In the rows, 128 means zero.
Each row is followed by its class.
[122 156 137 120 102 121 103 119 123 118 163 105 119 111  93  93 120 140
 157 120 106 145 127 137 122 118 131 123 138 108 125 138 101 155 139 133
 137 120 130 155 117 114 131 133 129 117 125 129 133 123 164 136 111 116
 177 118 134 135 120 163 129 119 127 118 162 136 113 130 129 134 120 128
 141 126 137 132 147 138 126 146 128 127 143 119 112 137 125 128 111  90
 127 134 112 128 128 135 117  72 142 118 124 124 110 202 157 118 156 141
 134 144 117 153 106  74 122 128 162 111 191 131 139 120 109 124 147 105
 124 128 139 128 124 139 100 183 130 131 130 104 128  96  85 131 135 104
 129 132 128]
<7>
[122 129 146 123 120 122 125 127 110 105 136 162 144 109 140 142 153 132
 120 143 114 114 124 123 124 128 134 139 124 142 138 133 157 137 126 123
 120 128 124 114 124 149 123 109 155 125 131 162 137 137 120 106 156 129
 112 129 142 147 129 147 127 133 124 121 134 118 134 146 110  96 138 118
 145 136 157 155 121 126 119 122 129 140 113 117 154 114 150 130 112 151
 145 123 133 133 133 124  80 143 136 126 120 134 146  80 144 126 127 123
 118 129 130 125 142 156 134 130 108  82 135 115 116 149 128 120 114 126
 112 138 125 136 137 117 117 124 137 127 128 134 123 169 135 157 147 137
 114 115 118]
<7>
[135 127 156 122  93 126 118 113 104 133  94 145 158 119 105 154 142 131
 139 127 126 136 134 139 123 135 140 131 133 129 111 122 117 132 126 120
 118 113 132 134 117 134 118 115 145 145 133 131 121 118 129 104 116 137
 125 124 120 123 150 154 129 119 121 110 139 118 147 122 131 121 143 120
 138 130 158 151 132 130 141 126 116 134 107 119 146 121 147 130 116 116
 132 134 115 138 136 149 120 145 141 125 108 136 139 118 172 137 131 144
 130 152 126 159 117 104 131 111 134 126 114 131 124 120 132 133 148 125
 116 120 121 131  99 145 120 153 109 115 137 129 110 131  81 124 108 140
  96 134 114]
<8>
[124 126 148 120 129 128 117 113 143 103 121 133 135 140 114 116 135 144
 129 136  98 133 134 144 130 137 159 122 134 148 129 141 124 130 112  89
 139 140 131 140 115 124 141 156 136 130 122 124 111 138 134 119 127  94
 127 114 123 126 118 152 128 147 129 134 239 182 162 132  88 103  50 109
 140 132 122 106 125 137 135 116 128 148 124 106 133 135 133 137 123 129
 122 127 126 122 129 118  97  90 110 111 128 133 134 122 110 126 117 140
 111 119 128 117 144 153 119 113  90 114 160 133  92 134 139 143 148 132
 119 122 119 132 118 117 132 113 157 134 133  96 106 114 135 152 138 102
 167 120 157]
<8>
[128 125 129 130 147 128 102 124 144 127 145  90 142 125 118 131 120 124
 203 127  73 137 141  87 142 126 112 136 147 128 120 133  66 126 137 150
 101 120 140 123 120 136 127 112 137 104 124 112  94 133 150 126  64 107
 124 129 108 119 128 166 130 157 127 120 145 175 106 163 113 150  70 144
 118 104 101  80 151 133 123 137 132 124 130 108 121 139 126 160 119 107
 144 131 115 104 122 131 123  84 164 109 129 116 133 172 136 111 149 150
 123  93 139 118  69 145  99  89 121  71 118 124 139 144 113 142 181  92
 123 101 150 141 101 134 129 168 158 120 134 117 144  60 123 109  37 154
 136 133 211]
<7>
[105 123 153 114  90 119 118 125 133 122 157 138 117 125 121 137 122 115
 159 146 126 125 135 137 126 118 133 141 129 121 129 116 124 117 109 104
 118 115 116 120 125 133 120 128 137 134 120 126 126 134 156 119 120 125
 121 149 135 135 136 137 112 117 133 115  81  99 124 142 114 111 127 118
 141 114 139 157 128 150 142 131 124 110 127 115 108 121 133 124 110 111
 143 144 131 146 128 126 120  79 187 101 127 152 137 115 167 131 105 126
 112 141 117 165 102  83 129 132 154 133 132 129 110  97 134 125 117 117
 117 140 127 151 115 133 108 141 140 140 133 140 131 124 110 145 129 120
 121 135 123]
<8>
[120 122 189 128 151 112  71 117 145 116 100  82 128 113 143 133 105 131
 195 160 115 137 129 111 130 150 147 139 145 169 139 155 101 118 103 124
 113  91 140 153 122 132 147 120 147 117 132 147 112 121 129 141  89  82
 143 101 101 124  96 164 146 132 108 128 238 132 121 136  83  98  55 138
 138  80 161  69 111 178 106 112 149 154 131  67  74 179 132 169 104 126
 110  81 139 135 148 115  66  70 169  96 135  94 111 168 146 111 162 167
 133 108 134 111 146 226 108  97  20  74 157 133 165 143  88 162 153 104
 121 196 148 141  92 128 126 145 175 106 123  47 115  47 146 158 122 130
 104 117 186]
<7>
[106 114 138 103  53 101  81 114 101 105 177  98 126  96  71 116 138 136
 143 115 107 172 118 151 104 124 150 137 133  92 120 133 108 195 112 155
 149  88 122 149 110 149 123 175 137 125 138 138 125 135 165 146  90 108
 115  88 115 167 111 198 108 122 117  74 227 114 129 104 110 122 123 146
 164 110 147 135 148 121 125 175 118 125 155  66 120 137 120 141 126  99
 147 123 119 123 128 129 118  81 141 120 121 128 145 157 219 165 130 127
  97 105 111 156 112  69 130  90 172 102 123 134 147 120 116 143 142  89
 117 152 132 143  94 139 127 164 113 116 136 105 110 109  98 137 139 120
 156 143 110]
<7>
[111 114 146 134 174 128 123 120 135 155  85 145 122 138 172 160 114 115
 154 158 115 107 129  96 137 137 115 153 122 182 130 155 118 109 108 120
 104 114 156 121 133 120 129 103 137 118 134 125 124 136 123 119 100 126
 111 133 118 128 120  76 144 158 125 120 177 161 129 148  97 119  87 126
 117  94 133  79 136 132 123 124 150 137 116 128 118 149 145 156 143 141
 117 106 147 138 139 117  79 100 137 129 121 109 105 126 117  97 163 159
 132 100 160 105 110 228 122 137  46 112 156 113 130 127 116 150 138 140
 127 161 146 140 127 120 133 134 145 108 122  65 123  74 179 137 108 144
 102  96 170]
<7>
[112 134 136 139 134 121 122 116 136 131 126 135 135 131 154 147 128 124
 155 164 117 121 127 117 137 132 124 133 130 148 114 134 148 135 104 122
 107 114 134 114 127 150 129 127 139 127 133 145 133 122 137 122  92 128
 112 130 123 121 118 153 108 130 115 117 151  95 136 147 128 108 106 126
 137 119 155 127 114 139 136 123 113 118 120 111 103 145 138 129 125 129
 115 107 127 117 144 116 113  94 134 103 122 113 134  95 150 118 123 135
 119 126 132 131 125 146 127 134 128 107 146 115 132 128 107 146 120 125
 124 172 134 146 114 119 121 120 124 124 117 108 124  98 142 139 145 152
 128 126 130]
<8>
[132 133 180 137 143 125 126 123 132 125  59 119 130 131 194 159 154 115
 178 153 166 108 105 123 129 111 113 149 153 170 118 135 131 119 110 144
  90 119 141 128 122 141 122  39 156 130 126 157 129 124 103 147 111 139
  84 173 113 137 137 143 133 116 193 114  50  90 100 147 120 109 178 119
 125 136 166 136 115 162 123 110 159 134  96  97  89 122 151 141 130 197
 124 120 163 125 140 137 133 164 133 110 102  81 149 100 148  96 142 159
 111 123 134 117 119 232 106 122  56  95 133 100 153 144 110 140 113 141
 133 153 128 125 117 134 131 135  94 118 134  84 136 100 155 119 121 191
  46 112 144]
<8>
[129 114 121 120 113 128 123 137 129 126 151 125 137 123 105 128 151 125
 110 137  97 138 117 128 142 153 118 118 128  92 127 136 116 139 117 130
 148 134 127 140 103 112 134 140 137 139 123 139 130 133 134 131 106 116
 120 128 134 132 128 134 132 175 127 105 208 169 132 130 102 125 102 125
 123 117 123  98 147 131 128 137 118 143 143 112 142 133 132 155 120 108
 133 113 133 125 133 131 116 124 123 122 118 148 127 116 127 130 124 191
 122 124 135 126 133 172 124 143 104 117 137 121 150 122 122 130 124 134
 141 115 134 137 131 126 126 154 125 135 123 113 118 120 151 133 106 121
 135 114 124]
<8>
[123 125 159 125 125 119 105 107 102 102 102 122 135 132 129 135 169 133
 125 143 135 251 120 133 126 153 128 133 136 142 136 142 126 125 118 146
 112 107 131 140 118 134 151 109 154 140 145 146 141 120 118 114 119 117
 119 130 124 143 131 161 158 152  90 104 164 145 131 119 110 107 119 143
 115 145 142 112 130 148 123 112 126 153 108  68 113 126 168 151  93 124
 134 132 135 116 158 132 100 141 154 118 106 112 142 111 143 111 129 152
 132 113 123 120 137 207 118  98  55 115 126 111 157 148 125 116 126 143
 131 150 127 126 111 127 120 135 133 119 127 104  95 138 144 123 113 142
  85 111 144]
<8>
[146 110 144  44 172 117 116 125 130 124  69 106 136 133 153 136 144 142
 156 136 162 121 113  89 127 121 120 140 128 171 130 141 156 129 149 141
 117 117 145 119 147 141 118  75 134 127 140 144 135 111  88 118 156 139
 104 124 133 104 116 137 140 105  86 136  75 120 114 156 119 102 157 129
 103 168 148 134 113 149  96 107 155 141 112 120 111 115 138 129 140 177
 134 108 147 125 130 123 149 159 131 121 134 101 131 100 118 121 131 131
 143 113 122 116 142 222 112 119  48 120 145 112 164 141 128 134 113 135
 115 145 139 124 131 125 133 125  91 108 133 100 114 126 154 140 165 138
  68 139 144]
<8>
[162 134 103 115 101 108 123 120 118 113 137 102 122 106  98 113 140 127
 210 120 148 134 132 159 125 136 147 115 135  78 133 155 105 126 173 152
 132 125 116 146 128 105 124 141 135 129 135 172 139 126 133 132 120 111
 125  95 123 139 119 134 124 119 113 126 149 120 144 100 136 135 158 124
 136 137 123 117 106 128 117 134 113 162 139 105 114 132 108 131 135 111
 148 139 124 120 113 130 140 121 143 140 137 120 136 148 137 136 125 128
 133 121 129 125 129 130 129 115 117 123 109 119 144 125 126 134 135 125
 127 127 125 124 120 133 135 134 134 127 120 121 117 136 116 137 116 126
  83 134 123]
<7>
[132 121 145 140 162 123 144 134 135 145  98 156 126 152 178 143 117 130
 130 140 110 108 134 119 143 110 129 105 121 186 142 133 156 118 117 116
 124 132 136 116 116 149 126 167 150 130 142 120 127 113 112 111 142 142
 122 133 156 121 138 115 136 123 122 136 142 127 138 177 104 109  91 119
 111 124 128 131 107 147 137 118 138 121 113 139 121 124 141 121 112 153
  96 118 143 129 140 134 108 138 127 122 126 122 141  97 114  73 109 131
 130 108 140 120 131 178 112 116  86 139 151 126 125 116 124 129 110 136
 145 133 119 135 124 115 118 130 135 143 122 138 134 133 142 135 143 132
 112 115 132]
<7>
[137 124 131 134 142 118 117 137 120 143 151 125 134 142 147 130 149 115
 142 132 140 124 129 131 112 145 116 143 123 142 129 141 120 130 104 128
 125 128 132 161 144 135 116 104 139 132 113 148 136 123 115 135 118 127
 116 145 130 137  96 120 137 134 114 120 103 124 131 141 136 109 151 106
 128 129 148 109 114 152 123 134 130 146 116 113 111 124 143 131 115 143
 127 115 130 127 121 130 118 138 146 119 128 110 143 117 128 121 154 130
 132 105 148  99  96 208 114 130 100 130 120 117 152 139 133 135 100 153
 123 137 135 112 127 147 104 125 136 111 128 114 122 139 167 134  97 126
 104 115 156]
<8>
[121 131 154 134 123 126 136 104 118 132 118 135 129 115 114 132 127 144
 104 165 101 123 128 110 124 142 118 143 130 170 128 141 131 112  85 103
 117 114 141 143 110 130 145 111 131  89 134 149 161 129 148  85 104 111
 131 133 120 114 108 141 138 157 126 105 247 175 132 117  79  93  82 127
  62 120 148 100 128 124 114 122 149 129 135 103 156 135 155 147 121 129
 125 102 114 104 149 136 103 103 141 139 139 116 117 117 116 135 161 152
 115 121 103 131 135 211 113  92  83  87 154 108 163 126 118 136 143 114
 110 168 169 137 101 120 114 145 113 112 128  85 108  86 163 133 119 137
 141 123 141]
<8>
[125 132 148 126 114 128 132 118 139 120  98 135 120 106 133 128 143 173
 129 136  99 134 115 135 127 142 126 133 127 138 102 123 153 131 101 117
 155 131 138 139 122 142 118 131 133 125 112 141 124 134 139 125 110 112
 127 132 119 114 116 145  88 137 111 129 145 148 123 132 117 123 118 128
 125 126 146 126 135 129 129 127 149 123 131 114 119 126 122 129 114 142
 131 128 121 110 140 140 115 110 127 118 129 121 133 113 146 117 133 133
 117 119 126 130 151 134 125 126 133  93 136 131 124 124 115 120 140 135
 133 142 123 115 141 125 118 149 126 153 183 118 125 120 149 132 121 128
 138 113 136]
<8>
[115 124 163 112  95 119  62 138 115 110 212 120 109 146  91  94 139 145
 107 131  45 170 139 170 108 129 172 111 117  81 132 139 106 132 106 107
 157 156 132 159 117 107 144 221 130 121 124 153 129 135 168 129  92  70
 150  99 128 131 128 152 126 157 150 129 252 163 100 112  85  99  19 149
 168 112 113  86 118 133 145 125  99 144 167  96 129 159 138 154  81  57
 111  93 110 116 152 125  86  55 100 128 127 179 112 143 139 135 121 120
 129 116 131 130 127  95 150  97 135 100 159 150 112 126 128 122 132 106
 143 178 109 165 120 111 101 121 238 131 128 132 117 126 117 155 136  78
 203 111 154]
<8>
[137 120 112 126 118 126 111 121 153 125 170 129 102 135 109 107 109 134
  82 117  92 129 143 138 121 129 149 107 126  95 140 119 111 138 139 127
 147 149 135 145 110 124 122 180 127 125 117 109 132 132 137 136 121 109
 139 134 139 130 131 114 118 158 141 119 188 152 126 115  74 146  91 132
 154 114  92 103 142 101 132 114 117 138 130 133 152 136 109 145 128  96
 124 119 126 145 126 120 123 110 106 130 139 145 104 148 102 143 115 123
 139 132 134 122 124  97 133 122 144 144 118 143 110 143 127 121 143 135
 140 132 123 132 134 122 133 128 182 134 128 174 153 134 127 143 109 107
 196 132 113]
<8>
[ 78 116 211 132 170 140 187  97 161 183 101 203 127 161 209 156  49 132
 178 161  41  89 152 157 154  84 107 170 111 214 128 136 169 114  40  38
  97 134 160  56 112 188 119 130 118 135 144  87  96 161 145 123  56 139
 133 175 121 111 156 117 130 145 141 119 178 131 151 228  97  87   4 129
 125  95 149 113 133 102 180 131 183  79 133 121  77 132  95 163 117 145
  83 145 149 136 161 149  68  24 115  97 107 136 122 124 147  99 163 151
 131 147 154 184 100 102 132 126 186  85 210 128  76 118 124 104 128  93
 141 192 159 160 109  97  95 147 130 143 140 123 158  29 141 154 252 150
 157 111 179]
<7>
[111 123 182 130 158 126 108 142 148 148  98 124 130 140 151 154 135 119
 169 149  96 122 147 112 130 132 127 144 126 181 126 160 128 131  97 126
  87 118 150 127 110 147 145 108 151 133 137 134 129 125 129 140  75 107
 116 138 122 144 114 169 147 101 103 108 197 163 121 147  80  95  80 119
 122 115 141  80 107 153 127 102 100 139 125  84 103 162 151 164 112 136
 135  96 161 120 153 141  84  92 160 104 110 103 112 103 128  99 148 166
 124 101 139 116 127 233 103 111  38  82 149 123 142 125 110 142 126 129
 126 165 160 124  97 127 122 135 156 119 172  69  99  74 163 168 113 144
  83 110 193]
<7>
[131 131 147 113  72 118 102 103 101 103 151 111 136  93 119 128 157 137
 134 125 122 139 131 137 117 146 130 129 133 126 120 149 120 124 112 157
 125 101 127 173 115 116 137 133 132 125 116 169 136 136 141 138 106 110
 121 117 125 137 115 178 115 140 120 114 232 140 134 101 115 110 135 137
 139 121 139 124 118 135 110 118 126 137 121  75 124 133 128 151  96 121
 139 104 140 130 136 126  98 103 153 116 112 114 132 117 157 153 144 136
 134 119 127 129 130 166 135 123  92  98 129 114 158 135  95 148 140 113
 104 140 185 135  96 140 100 137 121 116 144 128  98 126 129 142 101 139
 120 113 139]
<7>
